Below are the code and all the weights of a small trained network. Each question names an input and a class and asks about switching units off, where a switched-off unit gives its printed mean instead of its output.

import numpy as np


def w(rows, s, z=0):
    codes = np.array(rows[::2]) - 128.0
    scale = np.full(codes.shape[1], s)
    scale[-1] = z or s
    return codes * scale


def norm(h):
    return h / np.sqrt((h * h).mean(-1, keepdims=True) + 1e-5)


def f(y):
    return y / 2 * (1 + np.tanh(0.7978845608 * (y + 0.044715 * y**3)))


def log_softmax(a):
    a = a - a.max(-1, keepdims=True)
    return a - np.log(np.exp(a).sum(-1, keepdims=True))


def net(x, mask):
    res = np.array(x, float).reshape(1, 6) / 4 @ E
    u = 0
    for l in range(2):
        y = f(norm(res) @ A[l][:, :-1].T + A[l][:, -1])
        res = res + np.where(mask[u : u + 12], y, B[l][:, -1]) @ B[l][:, :-1]
        u += 12
    return log_softmax(norm(res)[-1] @ U[:, :-1].T + U[:, -1])


A, B = {}, {}
E = w([
[44,143,154,135,130,130,58,99,43,33,110],'x0',
[100,170,249,184,146,83,107,125,156,124,162],'x1',
[69,200,153,221,107,160,171,145,163,113,74],'x2',
[166,106,81,14,194,115,170,110,76,157,116],'x3',
[157,86,225,166,142,193,140,89,130,125,196],'x4',
[127,82,149,177,191,85,102,134,112,85,146],'x5',
],0.0012)
A[0] = w([
[110,178,84,165,73,195,152,132,122,112,61,27],'0.n1',
[127,90,137,108,251,105,116,71,65,63,126,39],'0.n2',
[205,120,202,55,152,50,101,110,158,176,216,122],'0.n3',
[78,182,220,165,104,113,128,108,159,122,132,1],'0.n4',
[111,40,181,117,132,181,51,118,105,112,193,54],'0.n5',
[167,141,95,116,130,139,188,95,125,178,168,62],'0.n6',
[180,55,24,82,123,129,99,135,101,128,126,41],'0.n7',
[114,156,81,54,110,119,90,149,87,135,95,13],'0.n8',
[106,213,74,108,128,153,162,182,196,195,47,50],'0.n9',
[29,115,147,190,127,66,45,128,88,34,72,222],'0.n10',
[161,155,123,105,140,138,187,163,126,144,103,82],'0.n11',
[180,106,101,71,109,183,166,108,161,190,149,75],'0.n12',
],0.0026,0.00093)
B[0] = w([
[85,68,133,157,168,156,146,154,83,31,137,143],'0.n1',
[173,87,150,147,184,58,77,160,90,150,161,170],'0.n2',
[78,88,89,191,141,205,150,123,100,77,58,190],'0.n3',
[197,250,146,148,89,104,153,102,101,135,140,159],'0.n4',
[162,55,168,128,53,88,169,78,153,43,193,168],'0.n5',
[109,96,161,128,120,179,131,100,141,164,93,138],'0.n6',
[103,195,195,143,125,137,151,100,120,158,137,161],'0.n7',
[65,158,146,43,51,97,94,98,102,150,72,132],'0.n8',
[139,43,146,156,113,106,90,85,95,69,205,160],'0.n9',
[179,100,153,103,120,211,216,90,154,197,132,255],'0.n10',
[168,77,146,103,82,206,61,69,146,139,142,129],'0.n11',
[150,96,201,110,146,177,183,87,163,187,77,167],'0.n12',
],0.002,0.0023)
A[1] = w([
[105,122,95,190,128,115,116,189,175,133,102,107],'1.n1',
[131,129,116,85,210,74,90,113,61,131,121,34],'1.n2',
[108,254,199,167,100,141,124,135,147,122,161,13],'1.n3',
[150,116,165,82,192,89,139,145,84,159,145,106],'1.n4',
[92,186,111,178,73,189,142,124,117,77,101,135],'1.n5',
[129,84,78,44,137,158,110,118,70,109,144,75],'1.n6',
[175,92,166,187,120,141,103,111,132,78,210,98],'1.n7',
[75,111,90,176,155,166,152,155,121,88,105,136],'1.n8',
[175,126,74,158,132,71,116,176,207,180,142,126],'1.n9',
[96,157,59,74,95,132,78,115,94,135,104,38],'1.n10',
[160,142,167,142,173,131,156,112,121,159,144,222],'1.n11',
[109,158,88,50,80,111,91,135,102,135,103,2],'1.n12',
],0.0038,0.00088)
B[1] = w([
[68,180,133,120,102,183,98,134,110,97,152,134],'1.n1',
[110,109,61,148,181,127,92,221,150,97,128,168],'1.n2',
[217,189,151,222,227,73,94,176,120,253,23,218],'1.n3',
[113,83,91,159,80,163,78,185,136,96,148,172],'1.n4',
[193,125,82,116,121,128,113,212,92,148,153,206],'1.n5',
[107,185,154,210,139,103,119,150,170,154,101,194],'1.n6',
[108,177,139,65,144,18,181,81,81,112,138,250],'1.n7',
[145,187,110,35,48,152,114,172,136,122,185,150],'1.n8',
[35,163,218,151,108,173,38,37,124,72,124,150],'1.n9',
[97,179,138,84,148,66,216,121,174,95,128,152],'1.n10',
[117,126,56,104,83,136,88,138,147,144,91,203],'1.n11',
[99,195,126,87,189,65,233,44,211,85,72,147],'1.n12',
],0.0028,0.0024)
U = w([
[235,226,195,237,164,93,112,173,100,245,60,226],'0',
[19,173,196,181,71,189,19,51,175,84,147,4],'1',
[154,189,51,89,27,211,166,226,80,79,176,56],'2',
[179,15,137,78,103,254,179,46,193,229,90,178],'3',
[92,34,43,144,217,107,30,237,110,71,130,120],'4',
[46,196,68,28,172,45,232,89,216,92,32,178],'5',
[166,71,205,115,125,30,169,35,46,54,233,99],'6',
],0.0065,0.0011)

Each question gives the input, the list of numbers given to net, and the class t.
The units are the neurons (one row each of A and B). Each row of codes is followed by its name. A weight is (code - 128) times the scale printed after its matrix; where a second scale follows, it is the last column's (A, B and U).
mask holds one flag per neuron, layer by layer. A switched-off neuron (its flag False) gives its mean, the last column of its row in B, instead of its output. The means were averaged over made-up inputs and are rounded, as every weight is.
A unit's drop is (log p(t) with every unit on - log p(t) with that unit switched off) / (log p(t) with every unit on - log p(t) with every unit switched off).
The circuit of an input: a set's keep is (log p(t) with only the set's units on - log p(t) with every unit switched off) / (log p(t) with every unit on - log p(t) with every unit switched off). Starting from the 12 units with the biggest drops (on a tie, the unit counted first), units are removed one at a time, each time the one whose removal leaves the highest keep (on an exact tie, the one counted first), for as long as the keep stays at least 0.8.
units of the circuit, in order: the units of the circuit, biggest drop first
most important unit: the unit with the biggest drop
k most important neurons: the k neurons with the biggest drops, biggest first
top k neurons in layer l: the k neurons of layer l with the biggest drops, biggest first
drop of u: that unit's drop, to one decimal
input [5,-1,-3,8,5,3], class 4: units of the circuit, in order	[1.n2]
input [0,-7,-2,3,4,7], class 4: units of the circuit, in order	[0.n10; 1.n2]
input [4,-3,7,5,3,-6], class 2: 2 most important neurons	[0.n1; 1.n5]
input [-6,-3,5,0,-8,3], class 1: units of the circuit, in order	[1.n9; 0.n9]
input [0,8,-6,1,-2,4], class 4: units of the circuit, in order	[1.n2; 1.n4]
input [-6,7,2,-2,-8,-4], class 1: 3 most important neurons	[1.n9; 0.n7; 0.n9]
input [1,2,0,-2,2,6], class 6: top 2 neurons in layer 0	[0.n5; 0.n7]
input [4,6,-1,-8,-7,8], class 0: units of the circuit, in order	[1.n3; 0.n10]
input [-5,6,-2,6,5,8], class 4: units of the circuit, in order	[1.n4; 0.n10; 1.n11]
input [6,-2,6,7,-1,4], class 4: units of the circuit, in order	[0.n2; 1.n2]
input [4,-1,-3,-8,-2,-5], class 0: top 2 neurons in layer 0	[0.n3; 0.n4]
input [1,2,7,8,4,-6], class 3: 3 most important neurons	[0.n7; 0.n11; 0.n12]
input [8,0,7,-2,-7,5], class 2: units of the circuit, in order	[1.n8; 1.n5]
input [-8,8,-5,1,7,-2], class 3: most important unit	0.n3
input [6,-1,3,-1,-1,7], class 6: top 3 neurons in layer 0	[0.n10; 0.n2; 0.n3]
input [8,-7,-4,-2,0,3], class 5: top 2 neurons in layer 1	[1.n12; 1.n10]
input [-5,-7,8,-3,0,-8], class 2: top 2 neurons in layer 1	[1.n5; 1.n8]
input [4,-5,7,-5,-6,-4], class 2: 2 most important neurons	[1.n5; 0.n1]
input [8,5,6,5,4,8], class 0: top 4 neurons in layer 0	[0.n4; 0.n9; 0.n1; 0.n10]
input [-4,-5,-3,6,-2,8], class 4: 3 most important neurons	[0.n10; 1.n2; 1.n4]
input [8,-4,-5,2,4,-5], class 5: most important unit	1.n12
input [-3,-4,-7,3,-4,1], class 5: top 2 neurons in layer 0	[0.n10; 0.n8]
input [2,-7,-7,-8,-5,8], class 5: top 3 neurons in layer 0	[0.n8; 0.n9; 0.n7]
input [7,-4,8,-5,-3,3], class 2: 2 most important neurons	[1.n8; 0.n1]
input [-7,2,4,1,1,7], class 1: drop of 1.n3	0.0
input [-2,6,-6,0,-4,-5], class 5: drop of 0.n10	0.3
input [4,-2,-6,-6,-2,5], class 6: drop of 0.n10	0.1
input [7,4,7,-3,-3,4], class 0: drop of 1.n3	0.2
